Each row has a name. After each piece below comes the name of the row it's from, unless a question asks for something else. Each question is about the rows just above it. Places in a row count from 1.

U: [ 95  49 124  84 131 102 107 134 146 108 182 166 134 147 132 138 121]
G: [129  95  50 124  84 131 102 107 134 152 110 132 113  87 136  88 187]
D: [153 110 124 152 101  66  79 104 112 156  96 123 143 134 116 131 147]
[ 95  50 124  84 131 102 107 134] begins in row and place : G, 2
Where does [152 110] start? Give its row and place. : G, 10
Row and place where [147 132 138 121] starts: : U, 14

N: [169 167  87 167 172 109 118]
X: [167 110  87 169 172 167 118]
P: [167 118 109  87 168 172 169]
Q: [169 167  87 146 172 109 118]
Where do [167 118 109  87 168 172 169] appear? : P
Row and place where [169 172] starts: : X, 4
Where do [169 167  87 167 172 109 118] appear? : N
[118 109 167 167  87 172 169] is which row reordered? : N
[118 169 167  87 167 172 109] is which row reordered? : N

J: [113 107 134 125 195 137 134 101 117 103 147  88 124 159 109 105 111 125
 140 136 126 161  98 112 112 180 162 110  82 121 114 160 115 152 165 121
 129 108 131 183 186 142 112 149 124  90 109 161  90 167 102 157 128 106]
Z: [188 128 146 132 105 131 156 134 135 158 146 172 166 145  87 117 105 162
 146  67  87 116 166 134 158  47 153 119 173 125 124 158 110 108 143 120
 114 128 129 128  68 125 115 129 114 116 142 130 125 121 161 112 115 112]
H: [119 136 124 108 123  98 122 142  92 105 147 143 115  96 126 175 127 144
 105  95 195 139 109 102 172 151 105  77 145 125 105 143 178 102  96 133
 138  94 119 123 150  87 132 149 157 133 127  95 136 136 132 141 126 196]
B: [ 79 142 108 126 113 122  96 137 128 116 103 112  93 100 185 158 164  96
 104 185 170 121 112 132 110 170  91 151 114 137 144  85 156 132 102 141
 141 140 126 100 148 121 154 118 144 169 126 114 156 108 114 127 141 163]
M: [160 109 147 128 162 138 155 112 124 130 160 127 153 171  76 103  96 151
 153  87  93 145 130 120 137 112 179 109 124 121 114 181 104 132 172 116
 118 110 131 175 131 138 106 148 114  87 124 158  92 156 131 138 118  99]
V: [114 107 135 125 196 138 135 101 117 103 149  89 126 160 107 104 110 126
 141 134 125 162  98 112 113 178 164 110  82 122 115 160 115 151 166 122
 129 108 130 183 185 143 112 148 124  88 109 161  90 170 102 156 127 104]
T: [ 77 132 108 125 136 123  96 127 123 105 105  95  92 102 178 147 157  96
 105 195 175 132  98 126 109 196  94 143  95 133 136  87 149 141 105 138
 144 133 126 115 172 127 145 122 143 150 119 119 139 124 102 136 142 150]
Put [112 115 112 161 121 125 130 142 116 114 129 115 125  68 128 129 128 114
 120 143 108 110 158 124 125 173 119 153  47 158 134 166 116  87  67 146
 162 105 117  87 145 166 172 146 158 135 134 156 131 105 132 146 128 188] back in order: which row is it? : Z
Row and place where [175 132  98 126 109 196  94 143  95 133] starts: : T, 21
Which row holds these entries in another order? [196  94 143  95 133 136  87 149 141 105 138 144 133 126 115 172 127 145
 122 143 150 119 119 139 124 102 136 142 150  77 132 108 125 136 123  96
 127 123 105 105  95  92 102 178 147 157  96 105 195 175 132  98 126 109] : T

S: [101 169 138 126]
A: [164 132 130 184]
C: [102 138 169 126]
[138 126] begins in row and place : S, 3
[126 169 138 102] is which row reordered? : C
[184 130 132 164] is which row reordered? : A
[132 130 184] begins in row and place : A, 2
Which row holds these entries in another order? [169 126 102 138] : C

sapiz: [120  83 121 127 111 140 142 104 147 118 156 134 115 105 109 151 127  59
 192 113 116 132 119 137 119 149 112]
vemov: [128 170  58 119 177 123 134 107 129 103 123 128  65 134 134 140 150 158
 129 118  69 116 140 123  84  93 137]
lekiv: [113 145 113 150  60 135 145 144 113 158 106 128 147 108 115 128 135  65
 101 151 143 118 144 126 132 114 170]
Feno: [125  74 124 133  84 137 140 132 149 171 162 134  98 121 125 146 133 103
 208 127  98 124 106 136 108 126 167]
gazet: [125 149  84 162 137 134 124  74 140 132 171 133  96 140 139 116 133 169
  35 143  96 131 133 115 109 150 181]
golez: [119 121 167 112 183 139 112 145 133 116 130 137 120 107 113 111 118  65
 128 149 121 132 128 131 121 162 184]
Fenez: [130 183 137 143 126 128 120 127 113 103 102 127  76 144 141 110 129 177
 101 116  83 132 139 125 102 171  88]
Bera: [128 104 107 150 124 130  99 137 123 108 125 131 156 127 132 110 155 140
 138 132 154 124 124 126 148 105 128]
Bomi: [134  58 167 136 149 121 130 149 128 126 122 137 131 113 119 123 158  85
 112 143 132 132  97 119 131 122 163]
Where does [143 118 144 126 132 114] start? Give its row and place. : lekiv, 21
Which row holds these entries in another order? [ 58  85  97 112 113 119 119 121 122 122 123 126 128 130 131 131 132 132
 134 136 137 143 149 149 158 163 167] : Bomi
Where does [125  74 124 133  84 137 140 132 149 171 162 134] start? Give its row and place. : Feno, 1

